Below are the code and all the weights of a small trained network. Each question names an input and a target symbol and asks about switching units off, where a switched-off unit gives its printed mean instead of its output.

import numpy as np


def w(rows, s, z=0):
    codes = np.array(rows[::2]) - 128.0
    scale = np.full(codes.shape[1], s)
    scale[-1] = z or s
    return codes * scale


def norm(h):
    return h / np.sqrt((h * h).mean(-1, keepdims=True) + 1e-5)


def f(y):
    return np.maximum(y, 0)


def softmax(a):
    e = np.exp(a - a.max(-1, keepdims=True))
    return e / e.sum(-1, keepdims=True)


def log_softmax(a):
    a = a - a.max(-1, keepdims=True)
    return a - np.log(np.exp(a).sum(-1, keepdims=True))


def net(x, mask):
    ids = ['ΘΛΦγεζηξτ'.index(c) for c in x.split()]
    T = len(ids)
    res = E[ids] + P[:T]
    u = 0
    for l in range(2):
        r = norm(res)
        for j in range(2):
            rows = slice(2 * j, 2 * j + 2)
            q, k, v = (r @ M[l][rows].T for M in (Q, K, V))
            z = softmax(np.where(np.tri(T) > 0, q @ k.T / 2**0.5, -1e9)) @ v
            o = O[l][rows]
            res = res + np.where(mask[u + j], z, o[:, -1]) @ o[:, :-1]
        u += 2
        y = f(norm(res) @ A[l][:, :-1].T + A[l][:, -1])
        res = res + np.where(mask[u : u + 4], y, B[l][:, -1]) @ B[l][:, :-1]
        u += 4
    return log_softmax(norm(res)[-1] @ U[:, :-1].T + U[:, -1])


Q, K, V, O, A, B = {}, {}, {}, {}, {}, {}
E = w([
[58,118,136,131,81,108,172,129],'Θ',
[52,79,179,90,147,109,183,170],'Λ',
[31,125,56,75,79,87,147,155],'Φ',
[165,137,152,221,43,196,85,186],'γ',
[58,50,106,8,116,60,188,167],'ε',
[98,78,106,23,73,97,149,127],'ζ',
[176,138,110,172,203,222,83,122],'η',
[115,79,105,102,188,208,206,13],'ξ',
[89,74,83,111,222,84,84,175],'τ',
],0.017)
P = w([
[35,2,181,50,65,220,122,35],'0',
[40,11,178,103,165,195,248,121],'1',
[47,87,94,140,145,230,214,92],'2',
[25,128,93,163,131,219,197,121],'3',
[61,163,107,143,156,213,210,138],'4',
[77,166,78,143,123,188,195,145],'5',
[97,171,110,143,162,167,216,166],'6',
[127,173,124,147,142,191,153,144],'7',
[148,181,85,91,132,131,178,156],'8',
[176,191,92,87,124,143,135,157],'9',
[204,167,121,86,120,158,119,162],'10',
[185,137,163,56,127,189,133,132],'11',
],0.0062)
Q[0] = w([
[163,130,166,157,131,104,113,136],'L0H0',
[159,103,172,150,157,148,141,106],'L0H0',
[134,125,115,35,135,163,145,143],'L0H1',
[238,232,235,167,146,112,4,121],'L0H1',
],0.014)
K[0] = w([
[85,56,133,106,237,151,156,65],'L0H0',
[80,149,117,122,126,190,38,115],'L0H0',
[231,149,118,52,109,90,36,160],'L0H1',
[11,9,159,9,54,255,234,41],'L0H1',
],0.0054)
V[0] = w([
[95,150,142,138,173,96,185,78],'L0H0',
[163,144,128,71,249,175,134,214],'L0H0',
[81,114,143,94,124,100,110,150],'L0H1',
[150,121,173,149,49,137,179,139],'L0H1',
],0.011)
O[0] = w([
[209,94,179,114,189,188,170,50,108],'L0H0',
[93,125,76,120,8,129,121,64,108],'L0H0',
[116,97,145,179,145,46,140,85,113],'L0H1',
[254,128,79,101,48,155,146,153,7],'L0H1',
],0.0088,0.0017)
A[0] = w([
[159,230,66,146,127,239,84,109,254],'L0N0',
[109,136,147,168,1,52,113,232,176],'L0N1',
[188,142,163,89,112,105,57,187,192],'L0N2',
[83,159,231,80,109,115,216,150,141],'L0N3',
],0.0067,0.0031)
B[0] = w([
[79,167,114,102,104,105,143,183,255],'L0N0',
[80,110,186,123,136,176,188,172,199],'L0N1',
[33,11,204,144,172,145,144,70,165],'L0N2',
[128,91,64,180,81,162,60,136,255],'L0N3',
],0.012,0.0057)
Q[1] = w([
[121,91,140,150,117,192,179,209],'L1H0',
[205,193,72,149,254,124,30,106],'L1H0',
[237,97,113,114,105,113,147,139],'L1H1',
[187,105,140,142,110,103,52,125],'L1H1',
],0.0064)
K[1] = w([
[163,73,142,74,92,88,128,209],'L1H0',
[136,77,150,199,2,176,108,148],'L1H0',
[141,194,100,91,59,237,128,61],'L1H1',
[238,49,125,125,49,101,240,157],'L1H1',
],0.0051)
V[1] = w([
[58,89,193,76,126,171,188,58],'L1H0',
[128,229,67,79,192,100,213,81],'L1H0',
[66,161,115,255,128,157,164,174],'L1H1',
[112,157,145,4,193,37,91,157],'L1H1',
],0.0078)
O[1] = w([
[170,160,77,199,122,175,133,210,254],'L1H0',
[120,40,247,105,74,88,99,197,52],'L1H0',
[147,80,149,98,143,174,21,113,218],'L1H1',
[60,215,170,207,141,136,151,143,89],'L1H1',
],0.012,0.0077)
A[1] = w([
[72,108,58,134,145,70,53,126,105],'L1N0',
[93,2,125,160,154,96,162,94,107],'L1N1',
[116,132,57,125,128,189,133,161,251],'L1N2',
[92,130,127,142,98,170,168,88,231],'L1N3',
],0.0088,0.0019)
B[1] = w([
[131,131,155,106,156,125,172,10,175],'L1N0',
[107,255,149,128,113,138,160,120,151],'L1N1',
[95,70,191,94,132,94,109,148,249],'L1N2',
[151,108,123,159,84,81,37,126,162],'L1N3',
],0.014,0.015)
U = w([
[49,114,52,160,112,174,183,131,255],'Θ',
[71,100,115,89,122,87,55,138,132],'Λ',
[111,105,196,76,39,62,96,58,118],'Φ',
[137,130,203,105,84,157,219,207,89],'γ',
[113,88,79,170,60,2,151,114,88],'ε',
[107,152,231,163,150,92,150,65,74],'ζ',
[197,155,171,88,154,222,202,79,54],'η',
[189,110,88,150,78,103,115,63,163],'ξ',
[75,245,129,142,9,84,193,101,76],'τ',
],0.0082,0.0042)

Each question gives the input, a string of symbols that net reads in full, and the target symbol t.
The units are the heads (2 rows each of Q, K, V and O) and the neurons (one row each of A and B). Each row of codes is followed by its name. A weight is (code - 128) times the scale printed after its matrix; where a second scale follows, it is the last column's (O, A, B and U).
mask holds one flag per unit, layer by layer, with each layer's heads first. A switched-off unit (its flag False) gives its mean, the last column of its rows in O or B, instead of its output. The means were averaged over made-up inputs and are rounded, as every weight is.
A unit's drop is (log p(t) with every unit on - log p(t) with that unit switched off) / (log p(t) with every unit on - log p(t) with every unit switched off).
The circuit of an input: a set's keep is (log p(t) with only the set's units on - log p(t) with every unit switched off) / (log p(t) with every unit on - log p(t) with every unit switched off). Starting from all 12 units, units are removed one at a time, each time the one whose removal leaves the highest keep (on an exact tie, the one counted first), for as long as the keep stays at least 0.8.
circuit, biggest first: the units of the circuit, biggest drop first
k most important neurons: the k neurons with the biggest drops, biggest first
top k neurons in layer l: the k neurons of layer l with the biggest drops, biggest first
heads that matter: for each layer, one digit per head in row order, 1 if its drop is at least 0.15 and else 0, layers parted by /
drop of u: that unit's drop, to one decimal
input Λ ζ η η ξ ξ Λ ζ τ Λ η ξ, target Φ: heads that matter	10 / 10
input ζ ζ ζ, target ε: circuit, biggest first	[L1H1, L0H1, L1N3]
input τ Θ ε Λ Λ Φ Λ ε Θ, target ζ: circuit, biggest first	[L0H1, L0H0]
input ζ Λ ζ, target ε: heads that matter	01 / 01
input ε ζ ζ Θ ζ Θ ε ε Θ τ Λ Φ, target ζ: heads that matter	01 / 00
input η Λ γ Θ γ Θ, target γ: circuit, biggest first	[L0H1, L0N1]
input Φ Θ Θ ξ ζ ζ Θ Θ, target ξ: 2 most important neurons	[L0N3, L0N0]
input ε Λ Θ ε ξ τ γ, target γ: circuit, biggest first	[L0N3, L0N1]
input Φ η ζ Θ ε τ Φ τ Θ γ ε, target γ: circuit, biggest first	[L0H1, L0N1, L1N3]
input τ ε τ Φ γ γ ζ ξ, target γ: circuit, biggest first	[L0H1, L0N3, L1H0, L0H0]
input ξ η Φ ζ ξ Λ γ γ ζ, target γ: circuit, biggest first	[L0N1, L0H1, L0H0]
input Λ ξ ε γ ε η ζ Λ Φ τ ε Θ, target ζ: heads that matter	01 / 00
input η η γ ζ ε τ Λ η η, target Φ: heads that matter	11 / 10
input ξ Λ ζ η τ γ, target γ: heads that matter	00 / 10
input ζ γ ε ζ ξ Φ, target γ: 2 most important neurons	[L0N3, L0N1]
input Λ η Θ ε ε η ε Φ ζ τ Λ ξ, target ζ: circuit, biggest first	[L0H1]
input γ τ ε Λ γ ξ γ ζ, target γ: heads that matter	01 / 00
input ζ η ζ ζ η, target Λ: most important neuron	[L0N3]
input Φ γ ξ Φ ξ, target γ: top 2 neurons in layer 0	[L0N3, L0N0]
input Φ ε ζ Φ η ζ ξ, target Λ: heads that matter	00 / 00
input η Φ Θ ξ ε η ζ ζ τ, target ζ: most important neuron	[L1N0]
input ζ Θ η τ ξ γ Θ ξ, target Λ: top 2 neurons in layer 0	[L0N1, L0N0]
input τ Φ Φ, target ζ: top 2 neurons in layer 1	[L1N0, L1N1]
input Θ ε ε ζ τ Λ, target ζ: drop of L0H1	1.0
input γ Λ ξ ζ ε, target γ: drop of L0H1	1.0
input ε ξ ξ γ η γ Φ ε ζ Φ, target γ: drop of L0N3	0.2
input Λ Θ γ ζ τ Φ Θ ε, target ζ: drop of L1N0	0.2
input η γ Φ Θ η, target Λ: top neuron in layer 0	[L0N0]
